Below is a small trained network, with its code and all its weights. Each question gives an input and a target symbol and asks what happens when units are switched off, that is, made to give their printed mean instead of their output.

import numpy as np


def w(rows, s, z=0):
    codes = np.array(rows[::2]) - 128.0
    scale = np.full(codes.shape[1], s)
    scale[-1] = z or s
    return codes * scale


def norm(h):
    return h / np.sqrt((h * h).mean(-1, keepdims=True) + 1e-5)


def f(y):
    return np.maximum(y, 0)


def softmax(a):
    e = np.exp(a - a.max(-1, keepdims=True))
    return e / e.sum(-1, keepdims=True)


def log_softmax(a):
    a = a - a.max(-1, keepdims=True)
    return a - np.log(np.exp(a).sum(-1, keepdims=True))


def net(x, mask):
    ids = ['ΓΔΛΞΨαβεζηθμπσφω'.index(c) for c in x.split()]
    T = len(ids)
    res = E[ids] + P[:T]
    q, k, v = (norm(res) @ M[0].T for M in (Q, K, V))
    z = softmax(np.where(np.tri(T) > 0, q @ k.T / 2**0.5, -1e9)) @ v
    res = res + np.where(mask[0], z, O[0][:, -1]) @ O[0][:, :-1]
    y = f(norm(res) @ A[0][:, :-1].T + A[0][:, -1])
    res = res + np.where(mask[1:17], y, B[0][:, -1]) @ B[0][:, :-1]
    return log_softmax(norm(res)[-1] @ U[:, :-1].T + U[:, -1])


Q, K, V, O, A, B = {}, {}, {}, {}, {}, {}
E = w([
[132,88,171,149,122],'Γ',
[165,166,76,46,254],'Δ',
[163,66,166,147,149],'Λ',
[127,96,162,137,126],'Ξ',
[107,121,142,134,138],'Ψ',
[88,101,158,164,126],'α',
[69,177,123,149,155],'β',
[111,82,171,168,121],'ε',
[122,103,164,157,120],'ζ',
[91,41,182,191,130],'η',
[126,107,153,142,135],'θ',
[143,42,179,162,131],'μ',
[110,79,169,170,121],'π',
[64,127,139,165,137],'σ',
[165,88,152,118,166],'φ',
[121,76,173,160,116],'ω',
],0.0026)
P = w([
[163,181,187,18,82],'0',
[145,19,5,199,97],'1',
[38,126,219,107,239],'2',
[143,18,6,199,94],'3',
[28,130,189,127,197],'4',
[146,18,6,203,99],'5',
[25,140,167,133,177],'6',
],0.0028)
Q[0] = w([
[74,64,128,205,122],'H0',
[75,254,238,122,73],'H0',
],0.012)
K[0] = w([
[109,96,137,157,46],'H0',
[80,153,102,252,147],'H0',
],0.014)
V[0] = w([
[45,137,205,134,53],'H0',
[175,2,221,140,144],'H0',
],0.0078)
O[0] = w([
[151,116,184,88,237,249],'H0',
[58,139,112,2,62,144],'H0',
],0.0048,0.0018)
A[0] = w([
[126,115,73,135,114,101],'N0',
[157,99,123,139,147,11],'N1',
[150,99,45,167,115,36],'N2',
[156,205,247,74,118,213],'N3',
[133,136,48,150,106,55],'N4',
[148,140,122,85,72,133],'N5',
[112,91,111,143,144,92],'N6',
[158,143,180,95,153,94],'N7',
[111,134,177,118,144,142],'N8',
[103,116,177,141,92,3],'N9',
[135,115,197,155,79,74],'N10',
[92,158,139,139,123,181],'N11',
[111,140,193,126,121,39],'N12',
[108,120,141,112,154,112],'N13',
[124,96,99,89,108,38],'N14',
[135,117,161,85,152,210],'N15',
],0.012,0.0018)
B[0] = w([
[161,179,79,102,111,161],'N0',
[105,188,60,80,139,175],'N1',
[34,164,216,208,104,198],'N2',
[7,31,146,15,249,242],'N3',
[126,10,69,122,118,170],'N4',
[73,203,200,78,152,162],'N5',
[170,130,88,73,105,194],'N6',
[106,73,74,109,99,197],'N7',
[90,84,124,98,146,217],'N8',
[71,65,171,69,165,160],'N9',
[24,89,124,95,94,141],'N10',
[173,156,153,136,198,202],'N11',
[131,158,176,133,191,180],'N12',
[149,154,177,116,101,225],'N13',
[196,78,85,185,196,175],'N14',
[109,150,193,182,70,255],'N15',
],0.014,0.0045)
U = w([
[44,55,161,46,175,224],'Γ',
[152,201,231,115,189,184],'Δ',
[216,127,83,107,238,82],'Λ',
[132,41,28,195,195,57],'Ξ',
[157,81,144,137,96,14],'Ψ',
[193,187,90,150,76,195],'α',
[198,96,126,153,120,96],'β',
[199,106,106,141,107,105],'ε',
[121,95,156,59,11,14],'ζ',
[156,68,163,145,83,26],'η',
[34,98,100,210,43,184],'θ',
[169,81,159,149,100,6],'μ',
[137,153,47,12,78,114],'π',
[97,228,73,201,185,124],'σ',
[166,100,122,125,94,22],'φ',
[81,240,112,96,52,112],'ω',
],0.012,0.0023)

Each question gives the input, a string of symbols that net reads in full, and the target symbol t.
The units are the heads (2 rows each of Q, K, V and O) and the neurons (one row each of A and B). Each row of codes is followed by its name. A weight is (code - 128) times the scale printed after its matrix; where a second scale follows, it is the last column's (O, A, B and U).
mask holds one flag per unit, heads first, then neurons. A switched-off unit (its flag False) gives its mean, the last column of its rows in O or B, instead of its output. The means were averaged over made-up inputs and are rounded, as every weight is.
A unit's drop is (log p(t) with every unit on - log p(t) with that unit switched off) / (log p(t) with every unit on - log p(t) with every unit switched off).
The circuit of an input: a set's keep is (log p(t) with only the set's units on - log p(t) with every unit switched off) / (log p(t) with every unit on - log p(t) with every unit switched off). Starting from the 12 units with the biggest drops (on a tie, the unit counted first), units are removed one at a time, each time the one whose removal leaves the highest keep (on an exact tie, the one counted first), for as long as the keep stays at least 0.8.
units of the circuit, in order: the units of the circuit, biggest drop first
unit that matters most: the unit with the biggest drop
k most important neurons: the k neurons with the biggest drops, biggest first
drop when u is switched off: that unit's drop, to one decimal
input Δ Δ Ψ Γ Δ Ψ, target θ: unit that matters most => N2
input β Δ σ Ψ, target σ: units of the circuit, in order => H0, N3, N1
input μ Ψ Δ α η α, target Δ: 3 most important neurons => N5, N3, N14
input Δ β Γ Δ Δ μ β, target Δ: units of the circuit, in order => N3, H0, N11
input Δ α Δ σ π ε, target θ: units of the circuit, in order => N2, N3
input φ σ Δ Ψ Δ σ, target Ξ: units of the circuit, in order => N14, H0, N3
input π Λ Δ β ω Δ β, target Δ: units of the circuit, in order => H0, N3, N11
input μ Δ Ψ Ψ, target Δ: 3 most important neurons => N5, N3, N14
input β σ π θ, target σ: 4 most important neurons => N3, N1, N2, N15
input β φ α Δ, target σ: 3 most important neurons => N3, N1, N2
input σ Γ Ψ Δ σ θ, target π: 3 most important neurons => N1, N3, N2
input Ψ ε Δ π, target ω: 2 most important neurons => N3, N1
input σ α σ ω, target π: 2 most important neurons => N1, N3
input φ Δ α Γ, target Ξ: 2 most important neurons => N14, N4
input β Δ β θ Δ, target Δ: 3 most important neurons => N3, N4, N14
input Δ σ Δ Ψ σ, target Δ: unit that matters most => N11
input β β Δ ε Δ Λ, target σ: 2 most important neurons => N3, N1
input σ Ξ Δ Δ Δ, target Λ: 3 most important neurons => N15, N2, N3
input θ Δ Δ Δ, target α: 3 most important neurons => N3, N14, N15
input Δ Λ β θ Ξ α, target θ: unit that matters most => N2
input μ Δ α φ, target Δ: 2 most important neurons => N5, N3
input Ψ θ Δ Δ Δ, target Λ: drop when N11 is switched off => 0.1
input σ μ Δ Δ Ψ β, target π: drop when H0 is switched off => 1.0
input σ Δ α β φ Δ, target π: drop when N14 is switched off => 0.2
input φ σ σ θ, target Ξ: drop when N15 is switched off => 0.2
input Ψ Δ Δ σ, target ω: 2 most important neurons => N3, N2
input Δ μ Δ Δ Δ φ φ, target Δ: unit that matters most => H0
input β μ Δ φ, target σ: 3 most important neurons => N3, N1, N2
